Below are the code and all the weights of a small trained network. Each question names an input and a target symbol and asks about switching units off, where a switched-off unit gives its printed mean instead of its output.

import numpy as np


def w(rows, s, z=0):
    codes = np.array(rows[::2]) - 128.0
    scale = np.full(codes.shape[1], s)
    scale[-1] = z or s
    return codes * scale


def f(y):
    return np.maximum(y, 0)


def softmax(a):
    e = np.exp(a - a.max(-1, keepdims=True))
    return e / e.sum(-1, keepdims=True)


def log_softmax(a):
    a = a - a.max(-1, keepdims=True)
    return a - np.log(np.exp(a).sum(-1, keepdims=True))


def net(x, mask):
    ids = ['ΓΔΘΣΨαβεζημξπτφω'.index(c) for c in x.split()]
    T = len(ids)
    res = E[ids] + P[:T]
    r = res
    for j in range(2):
        rows = slice(4 * j, 4 * j + 4)
        q, k, v = (r @ M[0][rows].T for M in (Q, K, V))
        z = softmax(np.where(np.tri(T) > 0, q @ k.T / 4**0.5, -1e9)) @ v
        o = O[0][rows]
        res = res + np.where(mask[j], z, o[:, -1]) @ o[:, :-1]
    y = f(res @ A[0][:, :-1].T + A[0][:, -1])
    res = res + np.where(mask[2:10], y, B[0][:, -1]) @ B[0][:, :-1]
    return log_softmax(res[-1] @ U[:, :-1].T + U[:, -1])


Q, K, V, O, A, B = {}, {}, {}, {}, {}, {}
E = w([
[188,97,104],'Γ',
[189,129,117],'Δ',
[130,117,89],'Θ',
[106,101,80],'Σ',
[118,136,88],'Ψ',
[197,170,127],'α',
[158,144,108],'β',
[129,99,98],'ε',
[96,87,65],'ζ',
[138,141,100],'η',
[119,101,87],'μ',
[171,145,109],'ξ',
[252,141,140],'π',
[168,148,114],'τ',
[169,62,155],'φ',
[211,185,134],'ω',
],0.022)
P = w([
[185,152,2],'0',
[157,148,67],'1',
[121,138,102],'2',
[112,137,116],'3',
[110,131,125],'4',
[99,132,124],'5',
[97,128,130],'6',
[95,126,133],'7',
],0.0073)
Q[0] = w([
[6,169,241],'H1',
[158,91,93],'H1',
[167,98,45],'H1',
[84,143,138],'H1',
[129,144,139],'H2',
[97,97,121],'H2',
[128,142,166],'H2',
[65,99,161],'H2',
],0.025)
K[0] = w([
[162,160,1],'H1',
[119,93,172],'H1',
[91,79,190],'H1',
[121,123,94],'H1',
[126,157,146],'H2',
[149,78,119],'H2',
[96,155,149],'H2',
[144,88,153],'H2',
],0.029)
V[0] = w([
[102,105,81],'H1',
[180,10,27],'H1',
[159,76,87],'H1',
[61,163,117],'H1',
[124,111,158],'H2',
[135,186,70],'H2',
[123,109,164],'H2',
[124,44,175],'H2',
],0.013)
O[0] = w([
[74,168,146,126],'H1',
[70,203,230,249],'H1',
[116,157,175,187],'H1',
[82,146,100,55],'H1',
[143,102,94,116],'H2',
[107,205,194,145],'H2',
[148,112,89,113],'H2',
[128,4,72,123],'H2',
],0.011,0.018)
A[0] = w([
[124,91,97,129],'N1',
[177,234,135,201],'N2',
[176,185,163,170],'N3',
[4,98,84,82],'N4',
[154,208,157,162],'N5',
[107,186,32,252],'N6',
[92,195,131,192],'N7',
[14,138,70,124],'N8',
],0.013,0.0027)
B[0] = w([
[116,146,161,130],'N1',
[152,73,151,251],'N2',
[96,154,196,237],'N3',
[125,196,81,136],'N4',
[129,174,2,251],'N5',
[79,96,135,130],'N6',
[128,92,166,209],'N7',
[161,97,100,137],'N8',
],0.034,0.029)
U = w([
[32,206,141,177],'Γ',
[123,162,133,142],'Δ',
[180,67,155,234],'Θ',
[126,112,92,131],'Σ',
[37,74,107,130],'Ψ',
[202,126,127,120],'α',
[113,121,128,81],'β',
[88,115,131,79],'ε',
[131,136,74,101],'ζ',
[65,102,124,85],'η',
[99,109,111,127],'μ',
[133,128,134,86],'ξ',
[255,199,174,2],'π',
[133,125,127,101],'τ',
[153,90,235,53],'φ',
[236,126,125,140],'ω',
],0.0088,0.0075)

Each question gives the input, a string of symbols that net reads in full, and the target symbol t.
The units are the heads (4 rows each of Q, K, V and O) and the neurons (one row each of A and B). Each row of codes is followed by its name. A weight is (code - 128) times the scale printed after its matrix; where a second scale follows, it is the last column's (O, A, B and U).
mask holds one flag per unit, heads first, then neurons. A switched-off unit (its flag False) gives its mean, the last column of its rows in O or B, instead of its output. The means were averaged over made-up inputs and are rounded, as every weight is.
A unit's drop is (log p(t) with every unit on - log p(t) with that unit switched off) / (log p(t) with every unit on - log p(t) with every unit switched off).
The circuit of an input: a set's keep is (log p(t) with only the set's units on - log p(t) with every unit switched off) / (log p(t) with every unit on - log p(t) with every unit switched off). Starting from all 10 units, units are removed one at a time, each time the one whose removal leaves the highest keep (on an exact tie, the one counted first), for as long as the keep stays at least 0.8.
circuit, biggest first: the units of the circuit, biggest drop first
most important unit: the unit with the biggest drop
top k neurons: the k neurons with the biggest drops, biggest first
which heads matter: for each layer, one digit per head in row order, 1 if its drop is at least 0.15 and else 0, layers parted by /
drop of u: that unit's drop, to one decimal
input Δ Σ ζ, target ζ: most important unit	N8
input Γ α Σ, target ζ: circuit, biggest first	H1, N3
input β Γ φ Γ π, target Γ: which heads matter	01
input π π Θ φ, target Γ: which heads matter	00
input φ β π, target Γ: which heads matter	10
input φ π π Γ φ, target φ: which heads matter	11
input α Γ μ η ε ζ, target ζ: top 3 neurons	N3, N8, N4
input μ ζ φ φ, target φ: top 2 neurons	N5, N4
input Ψ π Ψ, target Ψ: top 3 neurons	N6, N5, N7
input α Γ Ψ, target Ψ: top 3 neurons	N5, N6, N7
input Σ φ Σ Γ, target Γ: circuit, biggest first	N3, H2
input Σ ζ Ψ φ φ φ φ φ, target Θ: drop of H2	3.8
input Ψ Γ Γ φ, target Γ: drop of N5	0.1
input Θ Σ ω, target ω: drop of N5	1.6
